Below is a small trained network, with its code and all its weights. Each question gives an input and a target symbol and asks what happens when units are switched off, that is, made to give their printed mean instead of their output.

import numpy as np


def w(rows, s, z=0):
    codes = np.array(rows[::2]) - 128.0
    scale = np.full(codes.shape[1], s)
    scale[-1] = z or s
    return codes * scale


def norm(h):
    return h / np.sqrt((h * h).mean(-1, keepdims=True) + 1e-5)


def f(y):
    return np.maximum(y, 0)


def softmax(a):
    e = np.exp(a - a.max(-1, keepdims=True))
    return e / e.sum(-1, keepdims=True)


def log_softmax(a):
    a = a - a.max(-1, keepdims=True)
    return a - np.log(np.exp(a).sum(-1, keepdims=True))


def net(x, mask):
    ids = ['αβηθλμξπστφψω'.index(c) for c in x.split()]
    T = len(ids)
    res = E[ids] + P[:T]
    r = norm(res)
    for j in range(3):
        rows = slice(3 * j, 3 * j + 3)
        q, k, v = (r @ M[0][rows].T for M in (Q, K, V))
        z = softmax(np.where(np.tri(T) > 0, q @ k.T / 3**0.5, -1e9)) @ v
        o = O[0][rows]
        res = res + np.where(mask[j], z, o[:, -1]) @ o[:, :-1]
    y = f(norm(res) @ A[0][:, :-1].T + A[0][:, -1])
    res = res + np.where(mask[3:7], y, B[0][:, -1]) @ B[0][:, :-1]
    return log_softmax(norm(res)[-1] @ U[:, :-1].T + U[:, -1])


Q, K, V, O, A, B = {}, {}, {}, {}, {}, {}
E = w([
[220,182,113,203],'α',
[40,85,138,82],'β',
[222,137,68,188],'η',
[93,54,181,61],'θ',
[65,76,191,88],'λ',
[48,144,59,125],'μ',
[172,191,62,210],'ξ',
[152,167,26,154],'π',
[167,69,228,107],'σ',
[253,134,125,150],'τ',
[74,70,116,56],'φ',
[132,56,154,47],'ψ',
[203,167,48,164],'ω',
],0.0051)
P = w([
[125,130,126,133],'0',
[125,91,115,147],'1',
[151,99,98,100],'2',
[99,166,158,145],'3',
[112,57,114,198],'4',
[143,177,122,48],'5',
[103,230,174,94],'6',
[204,1,94,235],'7',
[194,95,43,64],'8',
],0.0089)
Q[0] = w([
[91,89,163,255],'head 0',
[168,13,37,114],'head 0',
[193,77,88,90],'head 0',
[115,165,164,157],'head 1',
[81,206,178,144],'head 1',
[159,30,10,102],'head 1',
[88,93,114,155],'head 2',
[98,103,114,170],'head 2',
[89,101,130,135],'head 2',
],0.016)
K[0] = w([
[201,35,18,50],'head 0',
[166,237,149,14],'head 0',
[90,247,152,52],'head 0',
[130,66,114,139],'head 1',
[140,21,105,201],'head 1',
[120,236,184,81],'head 1',
[104,84,118,219],'head 2',
[123,65,122,174],'head 2',
[120,122,156,186],'head 2',
],0.013)
V[0] = w([
[184,76,250,145],'head 0',
[38,149,163,224],'head 0',
[41,92,94,83],'head 0',
[131,130,79,107],'head 1',
[174,140,122,75],'head 1',
[155,83,104,91],'head 1',
[160,159,89,104],'head 2',
[157,172,170,69],'head 2',
[113,98,142,182],'head 2',
],0.011)
O[0] = w([
[122,4,118,182,44],'head 0',
[217,135,186,162,5],'head 0',
[167,134,103,58,68],'head 0',
[109,148,122,113,144],'head 1',
[94,113,145,130,137],'head 1',
[113,102,90,101,108],'head 1',
[74,115,145,118,213],'head 2',
[87,120,81,129,73],'head 2',
[168,121,153,139,103],'head 2',
],0.014,0.0026)
A[0] = w([
[118,159,33,158,124],'neuron 0',
[22,196,171,170,1],'neuron 1',
[250,131,139,181,112],'neuron 2',
[129,127,133,123,110],'neuron 3',
],0.011,0.0086)
B[0] = w([
[103,89,204,93,220],'neuron 0',
[136,5,192,77,252],'neuron 1',
[83,54,243,106,188],'neuron 2',
[136,135,143,124,128],'neuron 3',
],0.012,0.0034)
U = w([
[116,150,180,252,114],'α',
[249,108,171,72,22],'β',
[97,100,166,120,55],'η',
[194,46,61,88,62],'θ',
[231,45,188,127,9],'λ',
[214,186,121,160,201],'μ',
[150,186,217,180,107],'ξ',
[62,230,91,162,216],'π',
[199,104,69,210,255],'σ',
[14,163,68,188,189],'τ',
[132,136,58,63,194],'φ',
[59,82,45,69,87],'ψ',
[29,139,163,66,111],'ω',
],0.016,0.0097)

Each question gives the input, a string of symbols that net reads in full, and the target symbol t.
The units are the heads (3 rows each of Q, K, V and O) and the neurons (one row each of A and B). Each row of codes is followed by its name. A weight is (code - 128) times the scale printed after its matrix; where a second scale follows, it is the last column's (O, A, B and U).
mask holds one flag per unit, heads first, then neurons. A switched-off unit (its flag False) gives its mean, the last column of its rows in O or B, instead of its output. The means were averaged over made-up inputs and are rounded, as every weight is.
A unit's drop is (log p(t) with every unit on - log p(t) with that unit switched off) / (log p(t) with every unit on - log p(t) with every unit switched off).
The circuit of an input: a set's keep is (log p(t) with only the set's units on - log p(t) with every unit switched off) / (log p(t) with every unit on - log p(t) with every unit switched off). Starting from all 7 units, units are removed one at a time, each time the one whose removal leaves the highest keep (on an exact tie, the one counted first), for as long as the keep stays at least 0.8.
units of the circuit, in order: the units of the circuit, biggest drop first
top k neurons: the k neurons with the biggest drops, biggest first
which heads matter: for each layer, one digit per head in row order, 1 if its drop is at least 0.15 and else 0, layers parted by /
input β ω τ β ξ ξ β σ, target ξ: which heads matter => 101
input ω ω φ φ ξ φ, target φ: which heads matter => 101
input ω ω β σ θ α, target σ: units of the circuit, in order => [head 0]
input ψ ξ φ σ π, target φ: units of the circuit, in order => [head 0; head 2]
input σ ψ ξ, target σ: which heads matter => 100
input β ω η η θ σ σ, target θ: which heads matter => 101
input φ τ ω μ φ α η τ ω, target ω: which heads matter => 001
input τ ξ ψ λ ξ ξ η λ, target ξ: units of the circuit, in order => [head 2; head 0]
input φ π σ μ λ, target σ: which heads matter => 101
input ψ ψ ψ τ λ α λ α ξ, target λ: which heads matter => 100
input σ β ψ φ τ ω α η, target ω: units of the circuit, in order => [head 0; neuron 0]
input β φ α ξ β π λ, target β: which heads matter => 100
input ξ φ φ σ, target φ: units of the circuit, in order => [head 0; head 1]
input λ σ β φ ξ, target β: units of the circuit, in order => [head 2; head 0]
input α τ μ η λ, target μ: units of the circuit, in order => [head 0; head 2]
input ψ η η ξ φ μ ψ σ, target μ: which heads matter => 101
input ψ φ σ, target ψ: which heads matter => 000
input β ψ φ φ, target ψ: units of the circuit, in order => [head 0]
input α τ ω, target α: which heads matter => 100
input ψ μ ψ σ π η π, target π: top 2 neurons => [neuron 1; neuron 2]
input ξ θ μ α θ, target μ: which heads matter => 101
input τ σ φ η η τ π λ, target τ: which heads matter => 100
input η ξ ω σ σ σ π β η, target π: units of the circuit, in order => [head 0; head 2]
input ξ λ φ β α π λ, target α: units of the circuit, in order => [head 0]
input λ μ ψ π ω λ, target π: units of the circuit, in order => [head 2; head 0; neuron 1]
input τ τ λ φ ω λ, target φ: units of the circuit, in order => [head 2; head 0; neuron 1]
